Below is a small trained network, with its code and all its weights. Each question gives an input and a class and asks what happens when units are switched off, that is, made to give their printed mean instead of their output.

import numpy as np


def w(rows, s, z=0):
    codes = np.array(rows[::2]) - 128.0
    scale = np.full(codes.shape[1], s)
    scale[-1] = z or s
    return codes * scale


def f(y):
    return np.maximum(y, 0)


def log_softmax(a):
    a = a - a.max(-1, keepdims=True)
    return a - np.log(np.exp(a).sum(-1, keepdims=True))


def net(x, mask):
    res = np.array(x, float).reshape(1, 6) / 4 @ E
    y = f(res @ A[0][:, :-1].T + A[0][:, -1])
    res = res + np.where(mask, y, B[0][:, -1]) @ B[0][:, :-1]
    return log_softmax(res[-1] @ U[:, :-1].T + U[:, -1])


A, B = {}, {}
E = w([
[122,124,129,127,119,120,131,128,134,127,131,124],'x0',
[128,133,131,126,131,127,125,133,126,137,129,128],'x1',
[126,131,122,128,126,124,128,129,130,132,127,117],'x2',
[108,172,149,211,108,132,137,66,128,174,165,160],'x3',
[29,165,67,117,143,167,132,149,196,120,95,164],'x4',
[137,136,98,125,174,72,253,145,116,135,129,164],'x5',
],0.017)
A[0] = w([
[23,172,76,112,148,174,124,149,221,127,87,172,152],'n1',
[160,92,143,123,119,114,111,121,95,128,134,106,229],'n2',
[138,87,126,33,140,125,124,184,124,90,93,99,255],'n3',
[119,162,133,216,113,134,137,71,131,169,159,147,175],'n4',
[149,110,152,134,106,145,62,109,117,131,131,101,221],'n5',
[130,137,111,118,182,65,249,129,114,134,130,153,136],'n6',
[182,102,147,140,138,77,158,131,86,147,142,131,173],'n7',
[113,158,93,124,149,98,180,146,146,125,124,160,84],'n8',
],0.013,0.008)
B[0] = w([
[58,135,114,129,125,231,108,149,134,126,62,186,255],'n1',
[155,115,126,132,160,73,98,116,153,131,140,77,191],'n2',
[164,8,69,73,148,116,109,169,167,100,77,80,224],'n3',
[109,197,177,189,109,131,128,87,110,143,182,140,218],'n4',
[87,129,162,136,160,127,128,130,190,100,168,61,201],'n5',
[176,120,107,114,119,95,218,145,4,164,93,174,226],'n6',
[169,137,99,108,91,66,131,79,110,139,143,135,200],'n7',
[143,112,150,175,181,125,177,169,59,170,94,154,177],'n8',
],0.012,0.026)
U = w([
[162,67,144,103,206,70,88,141,216,82,165,53,254],'0',
[230,75,56,47,100,55,166,112,89,128,100,118,140],'1',
[106,181,243,184,123,98,139,61,176,115,237,80,220],'2',
[191,196,146,151,1,74,190,62,56,156,199,174,104],'3',
[56,96,76,39,98,222,49,155,216,61,81,118,148],'4',
[122,66,82,98,187,166,199,232,91,129,43,164,38],'5',
[28,232,165,168,42,224,39,71,173,109,132,173,100],'6',
[74,203,198,234,161,167,212,140,61,172,79,191,25],'7',
],0.0059,0.0025)

Each question gives the input, the list of numbers given to net, and the class t.
The units are the neurons (one row each of A and B). Each row of codes is followed by its name. A weight is (code - 128) times the scale printed after its matrix; where a second scale follows, it is the last column's (A, B and U).
mask holds one flag per neuron, in row order. A switched-off neuron (its flag False) gives its mean, the last column of its row in B, instead of its output. The means were averaged over made-up inputs and are rounded, as every weight is.
A unit's drop is (log p(t) with every unit on - log p(t) with that unit switched off) / (log p(t) with every unit on - log p(t) with every unit switched off).
The circuit of an input: a set's keep is (log p(t) with only the set's units on - log p(t) with every unit switched off) / (log p(t) with every unit on - log p(t) with every unit switched off). Starting from all 8 units, units are removed one at a time, each time the one whose removal leaves the highest keep (on an exact tie, the one counted first), for as long as the keep stays at least 0.8.
units of the circuit, in order: the units of the circuit, biggest drop first
unit that matters most: the unit with the biggest drop
k most important neurons: the k neurons with the biggest drops, biggest first
drop when u is switched off: that unit's drop, to one decimal
input [3,1,-7,1,3,8], class 7: 2 most important neurons => [n3, n8]
input [2,-4,-2,6,0,5], class 3: unit that matters most => n1
input [-6,5,3,2,0,-3], class 2: units of the circuit, in order => [n1, n3, n6]
input [2,2,-6,8,0,-2], class 2: units of the circuit, in order => [n1, n6]
input [8,4,4,1,5,7], class 7: 2 most important neurons => [n3, n8]
input [1,2,4,1,1,-7], class 6: 2 most important neurons => [n3, n6]
input [2,-4,6,-3,-1,1], class 1: 2 most important neurons => [n1, n5]
input [-7,-6,6,-2,-8,-1], class 0: 2 most important neurons => [n6, n5]
input [7,-4,5,3,-6,1], class 3: 2 most important neurons => [n7, n3]
input [1,2,-4,0,4,-3], class 4: 2 most important neurons => [n4, n6]
input [4,1,6,4,7,0], class 6: 2 most important neurons => [n6, n1]
input [-5,3,-7,2,0,-4], class 2: 2 most important neurons => [n1, n3]
input [-7,-6,-1,-2,-2,8], class 1: 2 most important neurons => [n1, n7]
input [-8,-4,-6,-1,8,-3], class 4: unit that matters most => n4
input [-5,-5,-3,0,0,-3], class 0: 3 most important neurons => [n1, n4, n6]
input [-5,7,0,-4,-1,-3], class 0: drop when n1 is switched off => 0.7
input [0,-8,8,2,-6,-4], class 2: drop when n3 is switched off => 0.5
input [-7,-5,-7,1,6,-8], class 6: drop when n3 is switched off => 2.6
input [2,7,-2,4,-6,-1], class 2: drop when n6 is switched off => 0.3
input [7,-4,-6,-8,-4,0], class 0: units of the circuit, in order => [n6]
